Here is a tiny trained network, its code and every weight. The questions are about switching its units off for an input and a class, where a switched-off unit gives its printed mean instead of its output.

import numpy as np


def w(rows, s, z=0):
    codes = np.array(rows[::2]) - 128.0
    scale = np.full(codes.shape[1], s)
    scale[-1] = z or s
    return codes * scale


def f(y):
    return np.maximum(y, 0)


def log_softmax(a):
    a = a - a.max(-1, keepdims=True)
    return a - np.log(np.exp(a).sum(-1, keepdims=True))


def net(x, mask):
    res = np.array(x, float).reshape(1, 7) / 4 @ E
    y = f(res @ A[0][:, :-1].T + A[0][:, -1])
    res = res + np.where(mask, y, B[0][:, -1]) @ B[0][:, :-1]
    return log_softmax(res[-1] @ U[:, :-1].T + U[:, -1])


A, B = {}, {}
E = w([
[129,128,130,129,131],'x0',
[129,126,128,127,127],'x1',
[255,70,61,51,172],'x2',
[171,253,172,65,75],'x3',
[127,128,128,128,129],'x4',
[131,127,133,128,124],'x5',
[60,83,242,23,195],'x6',
],0.0097)
A[0] = w([
[119,222,122,125,110,135],'neuron 0',
[181,110,73,105,103,116],'neuron 1',
[106,87,117,223,173,32],'neuron 2',
[142,187,130,80,137,148],'neuron 3',
[88,133,170,76,133,11],'neuron 4',
[138,189,170,173,100,130],'neuron 5',
[141,190,132,61,111,47],'neuron 6',
[161,131,57,180,117,89],'neuron 7',
[74,126,160,167,143,25],'neuron 8',
[111,193,102,145,50,142],'neuron 9',
[161,185,154,117,148,209],'neuron 10',
[177,131,98,94,137,177],'neuron 11',
[90,108,137,202,162,145],'neuron 12',
[160,29,130,162,132,112],'neuron 13',
[103,119,176,82,137,74],'neuron 14',
[55,138,123,130,113,117],'neuron 15',
[169,178,167,109,140,132],'neuron 16',
[92,76,98,167,120,237],'neuron 17',
[145,53,135,65,193,109],'neuron 18',
[178,146,67,80,162,1],'neuron 19',
[148,146,87,175,57,214],'neuron 20',
[91,133,178,182,129,206],'neuron 21',
[127,65,144,124,144,102],'neuron 22',
[172,116,114,176,132,232],'neuron 23',
[168,77,90,167,43,31],'neuron 24',
[127,9,120,37,138,120],'neuron 25',
[98,132,171,80,122,187],'neuron 26',
[117,100,115,107,168,118],'neuron 27',
[124,137,86,139,128,71],'neuron 28',
],0.014,0.008)
B[0] = w([
[116,161,149,181,146,208],'neuron 0',
[129,68,90,96,134,198],'neuron 1',
[83,99,32,70,8,181],'neuron 2',
[94,113,101,82,122,186],'neuron 3',
[104,94,13,81,40,170],'neuron 4',
[53,188,181,130,123,201],'neuron 5',
[193,57,63,58,159,173],'neuron 6',
[206,74,116,79,153,214],'neuron 7',
[173,108,164,84,218,163],'neuron 8',
[84,199,152,196,135,227],'neuron 9',
[60,122,163,147,102,200],'neuron 10',
[173,76,175,98,170,200],'neuron 11',
[171,73,109,22,130,194],'neuron 12',
[121,144,181,146,143,198],'neuron 13',
[134,27,38,33,89,182],'neuron 14',
[147,56,100,49,131,179],'neuron 15',
[143,96,91,84,99,180],'neuron 16',
[218,124,111,74,213,221],'neuron 17',
[83,179,179,178,170,226],'neuron 18',
[65,99,1,63,83,173],'neuron 19',
[81,187,144,143,86,254],'neuron 20',
[137,80,81,94,69,218],'neuron 21',
[146,129,160,237,152,174],'neuron 22',
[44,68,87,96,32,217],'neuron 23',
[189,103,115,101,207,187],'neuron 24',
[110,190,165,190,141,239],'neuron 25',
[185,125,110,113,216,207],'neuron 26',
[72,171,162,171,136,169],'neuron 27',
[183,154,161,136,134,149],'neuron 28',
],0.0079,0.014)
U = w([
[60,82,111,95,40,245],'0',
[162,82,142,89,219,41],'1',
[53,185,189,250,157,252],'2',
],0.013,0.00018)

Each question gives the input, the list of numbers given to net, and the class t.
The units are the neurons (one row each of A and B). Each row of codes is followed by its name. A weight is (code - 128) times the scale printed after its matrix; where a second scale follows, it is the last column's (A, B and U).
mask holds one flag per neuron, in row order. A switched-off neuron (its flag False) gives its mean, the last column of its row in B, instead of its output. The means were averaged over made-up inputs and are rounded, as every weight is.
A unit's drop is (log p(t) with every unit on - log p(t) with that unit switched off) / (log p(t) with every unit on - log p(t) with every unit switched off).
unit that matters most: the unit with the biggest drop
k most important neurons: the k neurons with the biggest drops, biggest first
drop of u: that unit's drop, to one decimal
input [5,5,1,-1,0,-8,-7], class 1: unit that matters most : neuron 24
input [0,4,1,-5,-2,-2,-7], class 1: 3 most important neurons : (neuron 24; neuron 17; neuron 7)
input [3,-8,7,3,2,-2,-4], class 0: 3 most important neurons : (neuron 19; neuron 23; neuron 17)
input [-3,2,-8,-5,-1,6,2], class 1: 3 most important neurons : (neuron 8; neuron 17; neuron 23)
input [-2,-3,1,-3,0,-2,-6], class 1: 3 most important neurons : (neuron 24; neuron 17; neuron 7)
input [3,-7,-5,-2,-7,8,3], class 1: 2 most important neurons : (neuron 23; neuron 8)
input [6,6,-6,-2,4,3,5], class 1: 3 most important neurons : (neuron 8; neuron 26; neuron 23)
input [0,5,6,2,7,-2,-2], class 0: 2 most important neurons : (neuron 19; neuron 17)
input [3,8,8,-5,-7,7,1], class 2: 2 most important neurons : (neuron 25; neuron 18)
input [-3,0,7,6,-3,1,-1], class 0: 2 most important neurons : (neuron 19; neuron 17)
input [4,5,2,-4,5,8,-7], class 1: drop of neuron 7 : 1.5
input [2,7,6,4,-5,7,-3], class 0: drop of neuron 19 : 0.3
input [6,-4,5,4,3,1,-1], class 0: drop of neuron 17 : 0.3
input [1,-5,-6,2,-1,-1,-8], class 2: unit that matters most : neuron 9
